Below is a small trained network, with its code and all its weights. Each question gives an input and a class and asks what happens when units are switched off, that is, made to give their printed mean instead of their output.

import numpy as np


def w(rows, s, z=0):
    codes = np.array(rows[::2]) - 128.0
    scale = np.full(codes.shape[1], s)
    scale[-1] = z or s
    return codes * scale


def f(y):
    return y / 2 * (1 + np.tanh(0.7978845608 * (y + 0.044715 * y**3)))


def log_softmax(a):
    a = a - a.max(-1, keepdims=True)
    return a - np.log(np.exp(a).sum(-1, keepdims=True))


def net(x, mask):
    res = np.array(x, float).reshape(1, 5) / 4 @ E
    y = f(res @ A[0][:, :-1].T + A[0][:, -1])
    res = res + np.where(mask, y, B[0][:, -1]) @ B[0][:, :-1]
    return log_softmax(res[-1] @ U[:, :-1].T + U[:, -1])


A, B = {}, {}
E = w([
[206,142,236,60,170,129,34,33],'x0',
[21,216,98,192,102,191,146,138],'x1',
[93,16,166,177,100,47,122,108],'x2',
[114,58,56,67,114,210,106,93],'x3',
[18,143,175,22,250,63,103,205],'x4',
],0.011)
A[0] = w([
[82,136,126,188,110,91,121,208,49],'N0',
[34,118,162,171,122,104,182,202,116],'N1',
[178,193,170,141,113,113,101,103,98],'N2',
[55,172,90,96,162,173,116,115,65],'N3',
[150,189,154,107,147,79,93,67,138],'N4',
[88,159,104,94,143,146,80,129,40],'N5',
[146,211,176,132,98,114,71,129,88],'N6',
[123,98,141,109,154,113,129,136,2],'N7',
[93,172,74,148,116,117,153,150,207],'N8',
[149,125,149,123,160,142,137,114,66],'N9',
[130,63,114,38,156,59,109,154,132],'N10',
[148,53,126,121,105,116,109,88,145],'N11',
[172,8,130,166,58,140,131,110,131],'N12',
[166,110,158,70,242,55,52,163,102],'N13',
[146,125,128,107,147,107,131,130,54],'N14',
],0.012,0.0042)
B[0] = w([
[126,149,136,141,129,42,193,133,202],'N0',
[98,100,124,149,222,64,208,145,236],'N1',
[173,148,133,210,167,131,75,164,192],'N2',
[68,157,89,84,161,187,122,173,191],'N3',
[174,159,166,123,179,130,82,119,200],'N4',
[127,113,81,60,144,131,85,135,161],'N5',
[166,160,157,139,187,134,112,171,187],'N6',
[149,114,107,95,94,131,162,150,143],'N7',
[150,103,46,181,157,105,182,219,211],'N8',
[95,174,195,163,100,117,126,112,142],'N9',
[59,35,153,85,52,118,120,126,211],'N10',
[93,104,153,138,137,106,96,65,192],'N11',
[75,146,79,179,110,139,97,2,244],'N12',
[144,84,209,67,56,105,119,156,255],'N13',
[98,155,170,132,93,144,139,115,140],'N14',
],0.0094,0.017)
U = w([
[97,129,85,158,120,111,84,1,154],'0',
[77,137,104,172,174,30,227,205,68],'1',
[183,210,210,111,211,114,58,152,185],'2',
[109,107,218,19,96,85,101,149,170],'3',
[222,178,35,187,20,190,213,153,2],'4',
[38,169,68,40,184,202,127,202,224],'5',
],0.0099,0.0026)

Each question gives the input, the list of numbers given to net, and the class t.
The units are the neurons (one row each of A and B). Each row of codes is followed by its name. A weight is (code - 128) times the scale printed after its matrix; where a second scale follows, it is the last column's (A, B and U).
mask holds one flag per neuron, in row order. A switched-off neuron (its flag False) gives its mean, the last column of its row in B, instead of its output. The means were averaged over made-up inputs and are rounded, as every weight is.
A unit's drop is (log p(t) with every unit on - log p(t) with that unit switched off) / (log p(t) with every unit on - log p(t) with every unit switched off).
The circuit of an input: a set's keep is (log p(t) with only the set's units on - log p(t) with every unit switched off) / (log p(t) with every unit on - log p(t) with every unit switched off). Starting from the 12 units with the biggest drops (on a tie, the unit counted first), units are removed one at a time, each time the one whose removal leaves the highest keep (on an exact tie, the one counted first), for as long as the keep stays at least 0.8.
circuit, biggest first: the units of the circuit, biggest drop first
top k neurons: the k neurons with the biggest drops, biggest first
drop when u is switched off: that unit's drop, to one decimal
input [1,3,5,8,3], class 5: top 3 neurons	[N13 N3 N12]
input [8,-3,1,-5,4], class 3: circuit, biggest first	[N13]
input [0,-6,-3,5,-1], class 0: circuit, biggest first	[N12 N11]
input [1,5,-8,-7,7], class 5: top 4 neurons	[N3 N5 N8 N11]
input [1,-1,-5,-4,-7], class 2: top 3 neurons	[N8 N2 N6]
input [-4,-4,1,2,1], class 0: top 2 neurons	[N13 N8]
input [0,6,0,2,3], class 5: top 2 neurons	[N3 N5]
input [-3,-2,8,-4,-2], class 0: top 2 neurons	[N12 N8]
input [-2,-6,-6,-2,-2], class 2: top 4 neurons	[N8 N12 N10 N7]
input [-3,-4,-8,-8,-2], class 2: drop when N1 is switched off	0.4
input [-5,2,5,5,-7], class 0: drop when N12 is switched off	0.6
input [2,5,-2,8,-3], class 5: drop when N3 is switched off	0.3
